Below are the code and all the weights of a small trained network. Each question names an input and a class and asks about switching units off, where a switched-off unit gives its printed mean instead of its output.

import numpy as np


def w(rows, s, z=0):
    codes = np.array(rows[::2]) - 128.0
    scale = np.full(codes.shape[1], s)
    scale[-1] = z or s
    return codes * scale


def norm(h):
    return h / np.sqrt((h * h).mean(-1, keepdims=True) + 1e-5)


def f(y):
    return np.maximum(y, 0)


def log_softmax(a):
    a = a - a.max(-1, keepdims=True)
    return a - np.log(np.exp(a).sum(-1, keepdims=True))


def net(x, mask):
    res = np.array(x, float).reshape(1, 7) / 4 @ E
    u = 0
    for l in range(2):
        y = f(norm(res) @ A[l][:, :-1].T + A[l][:, -1])
        res = res + np.where(mask[u : u + 7], y, B[l][:, -1]) @ B[l][:, :-1]
        u += 7
    return log_softmax(norm(res)[-1] @ U[:, :-1].T + U[:, -1])


A, B = {}, {}
E = w([
[103,121,109,90,138,131,165,141,138],'x0',
[186,160,152,148,129,34,191,121,154],'x1',
[177,162,44,146,138,114,144,135,183],'x2',
[131,108,167,67,122,124,146,167,120],'x3',
[57,130,146,148,116,20,244,103,102],'x4',
[33,135,113,105,175,178,183,123,150],'x5',
[182,255,185,102,128,64,135,110,159],'x6',
],0.0073)
A[0] = w([
[89,60,17,154,203,110,236,120,126,119],'L0N1',
[137,204,177,7,176,152,132,203,172,147],'L0N2',
[82,151,161,1,216,128,80,103,151,81],'L0N3',
[55,66,174,154,127,152,44,146,192,110],'L0N4',
[17,80,97,114,185,133,166,139,124,178],'L0N5',
[71,46,79,125,138,140,164,113,234,5],'L0N6',
[166,85,147,149,157,178,108,41,173,140],'L0N7',
],0.0064,0.0018)
B[0] = w([
[135,118,185,157,235,150,157,228,214,255],'L0N1',
[137,152,110,216,117,155,153,129,60,233],'L0N2',
[197,204,97,100,95,133,198,190,3,194],'L0N3',
[94,128,84,125,38,159,138,161,103,189],'L0N4',
[202,99,53,112,167,130,116,220,153,241],'L0N5',
[105,79,124,80,73,88,211,179,239,192],'L0N6',
[145,136,218,117,46,38,198,136,156,173],'L0N7',
],0.007,0.0053)
A[1] = w([
[227,210,126,183,135,151,112,134,119,180],'L1N1',
[252,179,77,172,57,52,40,84,228,26],'L1N2',
[165,109,122,95,74,129,155,145,205,2],'L1N3',
[120,121,123,217,144,3,190,184,123,182],'L1N4',
[89,102,138,130,178,61,149,30,80,63],'L1N5',
[56,7,74,141,28,200,110,146,155,189],'L1N6',
[162,108,218,145,94,68,139,124,106,219],'L1N7',
],0.0063,0.00093)
B[1] = w([
[220,35,80,174,171,120,131,110,83,231],'L1N1',
[209,85,141,193,177,193,55,2,255,229],'L1N2',
[124,136,96,222,146,108,66,168,153,168],'L1N3',
[45,157,149,106,145,132,75,50,138,255],'L1N4',
[87,137,168,86,187,138,184,96,135,148],'L1N5',
[128,126,144,12,21,85,108,116,112,206],'L1N6',
[82,145,111,143,161,174,130,118,120,200],'L1N7',
],0.0086,0.007)
U = w([
[33,163,225,128,196,70,158,37,133,2],'0',
[173,213,140,125,160,160,194,167,6,78],'1',
[69,96,110,99,182,104,190,205,232,130],'2',
[199,93,143,182,175,137,73,54,191,248],'3',
[107,78,130,37,39,145,88,175,92,130],'4',
],0.014,0.0019)

Each question gives the input, the list of numbers given to net, and the class t.
The units are the neurons (one row each of A and B). Each row of codes is followed by its name. A weight is (code - 128) times the scale printed after its matrix; where a second scale follows, it is the last column's (A, B and U).
mask holds one flag per neuron, layer by layer. A switched-off neuron (its flag False) gives its mean, the last column of its row in B, instead of its output. The means were averaged over made-up inputs and are rounded, as every weight is.
A unit's drop is (log p(t) with every unit on - log p(t) with that unit switched off) / (log p(t) with every unit on - log p(t) with every unit switched off).
The circuit of an input: a set's keep is (log p(t) with only the set's units on - log p(t) with every unit switched off) / (log p(t) with every unit on - log p(t) with every unit switched off). Starting from the 12 units with the biggest drops (on a tie, the unit counted first), units are removed one at a time, each time the one whose removal leaves the highest keep (on an exact tie, the one counted first), for as long as the keep stays at least 0.8.
circuit, biggest first: the units of the circuit, biggest drop first
k most important neurons: the k neurons with the biggest drops, biggest first
top k neurons in layer l: the k neurons of layer l with the biggest drops, biggest first
input [0,-2,-5,-7,-3,7,-3], class 4: circuit, biggest first	L1N6
input [-8,1,0,-7,-5,0,-6], class 4: circuit, biggest first	L1N6; L0N4
input [8,-6,4,-2,-6,5,0], class 4: circuit, biggest first	L1N6; L1N2
input [2,-8,-1,6,-6,-1,5], class 1: circuit, biggest first	L0N3; L0N2
input [5,2,1,5,2,3,7], class 1: top 2 neurons in layer 0	L0N3; L0N2
input [-4,-8,4,8,3,-8,0], class 4: circuit, biggest first	L1N6; L0N1
input [5,0,8,-1,-8,1,-8], class 2: top 3 neurons in layer 1	L1N3; L1N4; L1N1
input [3,7,-7,1,-1,1,-3], class 0: 4 most important neurons	L1N4; L0N6; L1N1; L0N1
input [1,-7,3,5,-6,4,2], class 1: 2 most important neurons	L0N3; L0N2
input [7,6,-6,4,-3,1,-5], class 4: top 2 neurons in layer 1	L1N6; L1N2
input [-2,6,0,-6,6,5,-3], class 2: 2 most important neurons	L0N1; L0N5
input [1,6,-2,1,4,-7,1], class 0: 4 most important neurons	L0N5; L1N4; L1N5; L1N7
input [2,-2,-5,-6,0,2,-7], class 4: 2 most important neurons	L1N6; L0N4
input [3,8,0,-3,3,-2,-6], class 2: circuit, biggest first	L1N2
input [0,6,8,-5,6,2,3], class 0: 2 most important neurons	L1N4; L0N5
input [8,-5,0,-4,7,5,7], class 2: top 3 neurons in layer 0	L0N5; L0N1; L0N7
input [1,-6,6,-5,4,-6,-8], class 2: top 2 neurons in layer 0	L0N1; L0N6
input [-4,4,-8,-6,2,6,-3], class 2: 2 most important neurons	L0N5; L0N1
input [3,-3,0,6,-6,-4,2], class 1: top 2 neurons in layer 0	L0N3; L0N2
input [-4,5,-6,-4,3,-3,-8], class 4: circuit, biggest first	L1N2
